Below are the code and all the weights of a small trained network. Each question names an input and a class and asks about switching units off, where a switched-off unit gives its printed mean instead of its output.

import numpy as np


def w(rows, s, z=0):
    codes = np.array(rows[::2]) - 128.0
    scale = np.full(codes.shape[1], s)
    scale[-1] = z or s
    return codes * scale


def f(y):
    return np.maximum(y, 0)


def log_softmax(a):
    a = a - a.max(-1, keepdims=True)
    return a - np.log(np.exp(a).sum(-1, keepdims=True))


def net(x, mask):
    res = np.array(x, float).reshape(1, 2) / 4 @ E
    y = f(res @ A[0][:, :-1].T + A[0][:, -1])
    res = res + np.where(mask, y, B[0][:, -1]) @ B[0][:, :-1]
    return log_softmax(res[-1] @ U[:, :-1].T + U[:, -1])


A, B = {}, {}
E = w([
[76,254,65],'x0',
[53,59,16],'x1',
],0.007)
A[0] = w([
[107,96,149,138],'neuron 1',
[65,254,41,168],'neuron 2',
[97,98,132,101],'neuron 3',
[117,146,124,198],'neuron 4',
[128,180,104,93],'neuron 5',
[136,56,171,90],'neuron 6',
[109,88,112,137],'neuron 7',
[128,106,96,95],'neuron 8',
[121,84,99,255],'neuron 9',
[133,197,169,138],'neuron 10',
[139,172,158,132],'neuron 11',
[181,124,102,167],'neuron 12',
[74,138,28,147],'neuron 13',
[145,171,151,137],'neuron 14',
[139,143,139,135],'neuron 15',
[120,107,95,122],'neuron 16',
[119,123,150,141],'neuron 17',
[140,72,116,72],'neuron 18',
[121,177,156,156],'neuron 19',
[139,127,123,168],'neuron 20',
[154,92,130,63],'neuron 21',
[105,143,24,135],'neuron 22',
[153,161,79,137],'neuron 23',
[76,118,145,124],'neuron 24',
],0.019,0.0053)
B[0] = w([
[138,148,143,155],'neuron 1',
[253,77,198,246],'neuron 2',
[114,154,113,148],'neuron 3',
[114,127,149,159],'neuron 4',
[166,144,136,161],'neuron 5',
[165,121,202,189],'neuron 6',
[100,153,109,165],'neuron 7',
[116,154,106,148],'neuron 8',
[68,160,163,198],'neuron 9',
[95,170,66,197],'neuron 10',
[105,154,87,176],'neuron 11',
[128,126,135,149],'neuron 12',
[114,12,75,206],'neuron 13',
[105,160,90,175],'neuron 14',
[117,141,113,149],'neuron 15',
[120,141,100,155],'neuron 16',
[126,125,133,143],'neuron 17',
[92,172,123,162],'neuron 18',
[107,157,87,178],'neuron 19',
[129,128,128,145],'neuron 20',
[139,147,163,149],'neuron 21',
[119,34,77,193],'neuron 22',
[155,116,144,156],'neuron 23',
[126,134,114,140],'neuron 24',
],0.064,0.013)
U = w([
[112,198,229,188],'0',
[254,203,117,172],'1',
[102,159,29,221],'2',
[195,137,138,17],'3',
[204,135,153,3],'4',
[227,46,136,165],'5',
],0.0089,0.0045)

Each question gives the input, the list of numbers given to net, and the class t.
The units are the neurons (one row each of A and B). Each row of codes is followed by its name. A weight is (code - 128) times the scale printed after its matrix; where a second scale follows, it is the last column's (A, B and U).
mask holds one flag per neuron, in row order. A switched-off neuron (its flag False) gives its mean, the last column of its row in B, instead of its output. The means were averaged over made-up inputs and are rounded, as every weight is.
A unit's drop is (log p(t) with every unit on - log p(t) with that unit switched off) / (log p(t) with every unit on - log p(t) with every unit switched off).
The circuit of an input: a set's keep is (log p(t) with only the set's units on - log p(t) with every unit switched off) / (log p(t) with every unit on - log p(t) with every unit switched off). Starting from the 12 units with the biggest drops (on a tie, the unit counted first), units are removed one at a time, each time the one whose removal leaves the highest keep (on an exact tie, the one counted first), for as long as the keep stays at least 0.8.
units of the circuit, in order: the units of the circuit, biggest drop first
k most important neurons: the k neurons with the biggest drops, biggest first
drop of u: that unit's drop, to one decimal
input [5,-8], class 1: units of the circuit, in order => neuron 13
input [3,-6], class 2: 2 most important neurons => neuron 10; neuron 6
input [7,-4], class 1: 2 most important neurons => neuron 2; neuron 10
input [-7,-8], class 0: 2 most important neurons => neuron 2; neuron 6
input [-7,8], class 0: 2 most important neurons => neuron 6; neuron 9
input [-3,-5], class 2: 2 most important neurons => neuron 2; neuron 9
input [8,-5], class 1: drop of neuron 2 => 2.8
input [0,-3], class 2: drop of neuron 2 => 1.0
input [3,-2], class 1: drop of neuron 10 => 0.0
input [5,-4], class 1: drop of neuron 2 => 0.1
input [-6,8], class 2: 2 most important neurons => neuron 2; neuron 13
